Below are the code and all the weights of a small trained network. Each question names an input and a target symbol and asks about switching units off, where a switched-off unit gives its printed mean instead of its output.

import numpy as np


def w(rows, s, z=0):
    codes = np.array(rows[::2]) - 128.0
    scale = np.full(codes.shape[1], s)
    scale[-1] = z or s
    return codes * scale


def norm(h):
    return h / np.sqrt((h * h).mean(-1, keepdims=True) + 1e-5)


def f(y):
    return np.maximum(y, 0)


def softmax(a):
    e = np.exp(a - a.max(-1, keepdims=True))
    return e / e.sum(-1, keepdims=True)


def log_softmax(a):
    a = a - a.max(-1, keepdims=True)
    return a - np.log(np.exp(a).sum(-1, keepdims=True))


def net(x, mask):
    ids = ['ΘΛΠΨγεζφω'.index(c) for c in x.split()]
    T = len(ids)
    res = E[ids] + P[:T]
    r = norm(res)
    for j in range(3):
        rows = slice(2 * j, 2 * j + 2)
        q, k, v = (r @ M[0][rows].T for M in (Q, K, V))
        z = softmax(np.where(np.tri(T) > 0, q @ k.T / 2**0.5, -1e9)) @ v
        o = O[0][rows]
        res = res + np.where(mask[j], z, o[:, -1]) @ o[:, :-1]
    y = f(norm(res) @ A[0][:, :-1].T + A[0][:, -1])
    res = res + np.where(mask[3:7], y, B[0][:, -1]) @ B[0][:, :-1]
    return log_softmax(norm(res)[-1] @ U[:, :-1].T + U[:, -1])


Q, K, V, O, A, B = {}, {}, {}, {}, {}, {}
E = w([
[181,119,211,161,187,145],'Θ',
[127,196,139,109,177,157],'Λ',
[86,121,253,130,125,176],'Π',
[99,160,89,128,179,185],'Ψ',
[157,142,54,106,216,146],'γ',
[124,23,179,220,125,110],'ε',
[107,109,39,144,186,193],'ζ',
[97,117,92,183,174,44],'φ',
[186,151,126,215,23,148],'ω',
],0.015)
P = w([
[179,177,135,164,196,136],'0',
[120,170,136,185,206,147],'1',
[200,161,114,122,142,106],'2',
[85,155,125,162,193,142],'3',
[171,154,110,107,119,102],'4',
[67,158,117,149,159,138],'5',
[145,147,102,99,99,93],'6',
[28,136,113,135,143,135],'7',
[118,138,97,91,74,83],'8',
[5,137,97,135,117,133],'9',
],0.011)
Q[0] = w([
[172,177,144,92,85,147],'H0',
[182,121,145,130,33,153],'H0',
[30,178,127,252,131,166],'H1',
[137,141,133,65,125,185],'H1',
[234,130,127,88,47,131],'H2',
[132,172,101,179,119,174],'H2',
],0.04)
K[0] = w([
[201,200,187,117,119,156],'H0',
[196,171,229,214,125,162],'H0',
[16,105,80,143,7,89],'H1',
[100,130,132,34,174,217],'H1',
[250,146,200,193,142,183],'H2',
[169,223,59,175,120,121],'H2',
],0.028)
V[0] = w([
[147,2,124,172,131,148],'H0',
[136,109,77,70,167,109],'H0',
[141,36,145,93,126,186],'H1',
[88,94,146,99,212,34],'H1',
[144,135,106,98,107,233],'H2',
[130,117,49,162,143,133],'H2',
],0.029)
O[0] = w([
[113,8,174,188,86,146,112],'H0',
[157,82,67,94,150,170,146],'H0',
[143,58,184,73,119,168,3],'H1',
[148,113,107,145,234,40,130],'H1',
[77,68,131,49,113,165,27],'H2',
[141,78,59,134,71,114,225],'H2',
],0.016,0.019)
A[0] = w([
[56,155,165,32,145,122,129],'N0',
[186,153,103,75,159,149,153],'N1',
[140,170,151,126,4,127,1],'N2',
[117,194,173,94,139,115,105],'N3',
],0.04,0.0076)
B[0] = w([
[125,117,123,151,29,6,161],'N0',
[63,93,211,129,161,146,178],'N1',
[103,214,112,234,126,233,252],'N2',
[199,105,98,91,128,197,173],'N3',
],0.028,0.021)
U = w([
[225,111,179,89,184,189,25],'Θ',
[116,192,117,2,152,129,166],'Λ',
[194,122,175,90,29,83,133],'Π',
[8,124,161,104,74,65,71],'Ψ',
[50,100,190,94,225,167,159],'γ',
[109,52,250,181,121,114,95],'ε',
[135,31,60,83,97,155,185],'ζ',
[137,137,71,160,167,46,146],'φ',
[83,177,146,175,80,194,250],'ω',
],0.0083,0.0012)

Each question gives the input, a string of symbols that net reads in full, and the target symbol t.
The units are the heads (2 rows each of Q, K, V and O) and the neurons (one row each of A and B). Each row of codes is followed by its name. A weight is (code - 128) times the scale printed after its matrix; where a second scale follows, it is the last column's (O, A, B and U).
mask holds one flag per unit, heads first, then neurons. A switched-off unit (its flag False) gives its mean, the last column of its rows in O or B, instead of its output. The means were averaged over made-up inputs and are rounded, as every weight is.
A unit's drop is (log p(t) with every unit on - log p(t) with that unit switched off) / (log p(t) with every unit on - log p(t) with every unit switched off).
The circuit of an input: a set's keep is (log p(t) with only the set's units on - log p(t) with every unit switched off) / (log p(t) with every unit on - log p(t) with every unit switched off). Starting from all 7 units, units are removed one at a time, each time the one whose removal leaves the highest keep (on an exact tie, the one counted first), for as long as the keep stays at least 0.8.
circuit, biggest first: the units of the circuit, biggest drop first
most important unit: the unit with the biggest drop
k most important neurons: the k neurons with the biggest drops, biggest first
heads that matter: for each layer, one digit per head in row order, 1 if its drop is at least 0.15 and else 0, layers parted by /
drop of u: that unit's drop, to one decimal
input Θ ω Λ, target Λ: 2 most important neurons : [N2; N3]
input Π ω ε γ ω ζ Π Ψ Θ, target Θ: circuit, biggest first : [H2; N3; N2]
input φ φ Π ω Θ ω Π Θ ζ ε, target ζ: circuit, biggest first : [H2; N2]
input φ ω φ ω Θ ζ ζ Ψ γ, target γ: heads that matter : 000
input γ ω Λ φ φ Π, target φ: heads that matter : 000
input Π ζ ζ Θ, target ζ: most important unit : H2
input ζ Π Θ, target Θ: circuit, biggest first : [H2; N2; N3]
input φ Ψ Π φ φ φ Π ζ, target φ: heads that matter : 010
input Ψ Λ ζ Λ, target ζ: heads that matter : 101
input Θ ω ζ ω Π, target Π: heads that matter : 001
input Π Ψ Θ φ ε Π Π ε γ, target γ: heads that matter : 100
input Ψ Λ Ψ Π, target Ψ: heads that matter : 101
input ω Ψ Θ ω Ψ Π ω γ Θ Ψ, target γ: heads that matter : 100
input Θ Λ φ ζ γ ω ε Λ ζ γ, target ζ: circuit, biggest first : [N2; H2]
input Λ ζ Λ Π, target ζ: 2 most important neurons : [N2; N1]
input φ Ψ ζ Π, target ζ: circuit, biggest first : [N2; H0]
input Π ζ γ Π γ φ Θ ω ζ, target ζ: heads that matter : 100
input ω ε φ Λ Λ Λ ζ ε, target ζ: heads that matter : 001
input ζ φ ω φ γ Ψ, target φ: circuit, biggest first : [N2]
input γ ω Θ ζ Π φ Ψ, target Ψ: 3 most important neurons : [N0; N1; N2]
input ω φ Ψ ω ε Ψ φ, target φ: heads that matter : 000
input Θ Π φ φ ζ ζ ε, target ε: heads that matter : 100
input φ ω ω φ Π ζ Π Λ, target ζ: circuit, biggest first : [H0; N2; H1]
input Θ φ ω Λ γ ε Λ, target Λ: heads that matter : 100
input Θ φ Θ ε, target φ: most important unit : N2
input ε ω Θ φ φ φ φ Λ ζ γ, target ζ: heads that matter : 001
input φ Θ Π Λ φ φ Π φ ε Θ, target φ: heads that matter : 001
input φ Ψ ε ζ ζ ζ ζ φ ε, target ε: drop of N2 : 0.1
input ζ φ φ φ φ Θ, target φ: drop of H1 : 0.1
input ζ ω ω ε ω φ φ Π, target φ: drop of N2 : 0.2
